Below is a small trained network, with its code and all its weights. Each question gives an input and a class and asks what happens when units are switched off, that is, made to give their printed mean instead of their output.

import numpy as np


def w(rows, s, z=0):
    codes = np.array(rows[::2]) - 128.0
    scale = np.full(codes.shape[1], s)
    scale[-1] = z or s
    return codes * scale


def f(y):
    return np.maximum(y, 0)


def log_softmax(a):
    a = a - a.max(-1, keepdims=True)
    return a - np.log(np.exp(a).sum(-1, keepdims=True))


def net(x, mask):
    res = np.array(x, float).reshape(1, 4) / 4 @ E
    y = f(res @ A[0][:, :-1].T + A[0][:, -1])
    res = res + np.where(mask, y, B[0][:, -1]) @ B[0][:, :-1]
    return log_softmax(res[-1] @ U[:, :-1].T + U[:, -1])


A, B = {}, {}
E = w([
[215,162,96,174,2],'x0',
[45,49,18,230,94],'x1',
[99,235,5,87,134],'x2',
[16,151,216,84,41],'x3',
],0.0095)
A[0] = w([
[147,81,167,159,165,52],'N0',
[65,211,64,111,120,94],'N1',
[189,137,119,112,189,164],'N2',
[57,101,146,57,118,164],'N3',
[189,134,145,84,168,134],'N4',
[154,76,64,151,217,132],'N5',
[125,194,79,67,127,34],'N6',
[73,144,95,221,163,84],'N7',
[43,91,78,169,97,75],'N8',
[140,85,175,143,84,148],'N9',
[141,201,157,59,143,120],'N10',
[55,87,94,157,167,129],'N11',
[177,126,95,131,129,138],'N12',
[156,94,94,121,254,128],'N13',
[162,128,80,164,255,17],'N14',
[149,93,155,177,96,83],'N15',
[87,200,84,91,115,77],'N16',
[133,89,71,188,122,67],'N17',
[105,171,91,123,154,74],'N18',
[86,139,148,103,80,23],'N19',
[135,179,158,76,163,85],'N20',
[141,50,166,152,149,56],'N21',
[45,157,175,122,85,203],'N22',
[177,110,105,110,79,6],'N23',
[216,144,104,182,136,203],'N24',
[117,174,80,137,136,56],'N25',
[61,85,136,101,237,54],'N26',
[118,150,73,100,147,115],'N27',
[177,127,136,62,118,41],'N28',
[166,174,105,173,60,125],'N29',
[166,128,201,88,170,104],'N30',
[132,66,144,115,121,75],'N31',
[109,69,79,182,103,99],'N32',
[79,72,65,96,81,26],'N33',
[166,180,139,84,158,52],'N34',
[169,150,132,139,67,38],'N35',
[145,43,213,102,107,62],'N36',
[156,145,162,85,98,170],'N37',
[126,145,88,93,148,102],'N38',
[185,148,126,92,162,146],'N39',
[58,115,131,93,248,45],'N40',
[51,180,138,95,77,255],'N41',
[143,146,92,106,83,126],'N42',
[95,131,105,88,168,53],'N43',
],0.015,0.0053)
B[0] = w([
[208,117,227,73,191,179],'N0',
[201,104,192,92,211,228],'N1',
[92,75,92,183,114,200],'N2',
[51,69,52,137,95,216],'N3',
[102,164,121,170,126,194],'N4',
[99,89,105,157,132,230],'N5',
[132,113,212,94,191,199],'N6',
[130,166,144,170,133,202],'N7',
[95,176,156,182,160,234],'N8',
[154,89,134,74,187,201],'N9',
[81,160,140,175,151,217],'N10',
[121,216,121,180,141,220],'N11',
[83,45,124,134,118,173],'N12',
[70,57,54,122,96,236],'N13',
[90,70,143,143,128,222],'N14',
[159,157,187,51,163,182],'N15',
[144,107,173,88,180,206],'N16',
[87,154,145,183,121,202],'N17',
[169,118,216,74,187,175],'N18',
[80,59,139,167,132,176],'N19',
[104,184,140,167,156,193],'N20',
[198,127,200,93,175,196],'N21',
[95,50,68,179,135,241],'N22',
[96,138,178,90,62,155],'N23',
[84,55,89,140,111,214],'N24',
[158,123,167,105,153,174],'N25',
[126,182,149,52,18,230],'N26',
[183,115,184,68,193,184],'N27',
[104,157,186,193,131,165],'N28',
[124,157,141,42,27,208],'N29',
[87,189,130,146,156,208],'N30',
[203,144,167,81,202,166],'N31',
[128,192,127,183,134,218],'N32',
[106,168,174,169,131,188],'N33',
[98,166,157,185,157,184],'N34',
[101,155,156,77,8,173],'N35',
[143,119,162,111,182,222],'N36',
[95,139,100,178,119,190],'N37',
[138,120,152,102,159,171],'N38',
[94,158,92,170,136,189],'N39',
[116,151,134,36,2,229],'N40',
[90,27,55,167,123,247],'N41',
[152,115,167,74,107,177],'N42',
[130,152,195,50,101,167],'N43',
],0.0081,0.015)
U = w([
[71,6,136,179,135,89],'0',
[97,253,172,227,173,104],'1',
[178,106,203,70,235,111],'2',
[107,159,165,67,27,120],'3',
[108,91,107,154,154,253],'4',
[188,174,111,130,156,114],'5',
],0.013,0.023)

Each question gives the input, the list of numbers given to net, and the class t.
The units are the neurons (one row each of A and B). Each row of codes is followed by its name. A weight is (code - 128) times the scale printed after its matrix; where a second scale follows, it is the last column's (A, B and U).
mask holds one flag per neuron, in row order. A switched-off neuron (its flag False) gives its mean, the last column of its row in B, instead of its output. The means were averaged over made-up inputs and are rounded, as every weight is.
A unit's drop is (log p(t) with every unit on - log p(t) with that unit switched off) / (log p(t) with every unit on - log p(t) with every unit switched off).
The circuit of an input: a set's keep is (log p(t) with only the set's units on - log p(t) with every unit switched off) / (log p(t) with every unit on - log p(t) with every unit switched off). Starting from the 12 units with the biggest drops (on a tie, the unit counted first), units are removed one at a time, each time the one whose removal leaves the highest keep (on an exact tie, the one counted first), for as long as the keep stays at least 0.8.
circuit, biggest first: the units of the circuit, biggest drop first
most important unit: the unit with the biggest drop
k most important neurons: the k neurons with the biggest drops, biggest first
drop of u: that unit's drop, to one decimal
input [-4,-6,-5,5], class 1: most important unit => N30
input [-5,5,-6,2], class 2: 2 most important neurons => (N21, N0)
input [-5,-4,-4,-5], class 0: 3 most important neurons => (N13, N2, N14)
input [6,7,-7,4], class 1: circuit, biggest first => (N32, N8)
input [6,8,5,-7], class 1: 2 most important neurons => (N32, N17)
input [8,-1,7,-7], class 3: 2 most important neurons => (N29, N35)
input [5,7,7,3], class 1: 2 most important neurons => (N8, N32)
input [7,-5,8,2], class 2: 2 most important neurons => (N1, N6)
input [0,1,7,6], class 2: 2 most important neurons => (N1, N16)
input [8,-7,6,-6], class 3: 3 most important neurons => (N29, N35, N24)
input [-5,8,7,-7], class 1: 3 most important neurons => (N11, N7, N32)
input [-6,6,3,5], class 1: 2 most important neurons => (N11, N8)
input [-4,-7,0,7], class 0: 3 most important neurons => (N41, N3, N22)
input [5,-6,8,8], class 0: most important unit => N41
input [7,4,3,-4], class 3: drop of N29 => 0.2
input [8,6,0,-1], class 3: drop of N29 => 0.5
input [-2,-8,-5,-7], class 1: drop of N34 => 0.2
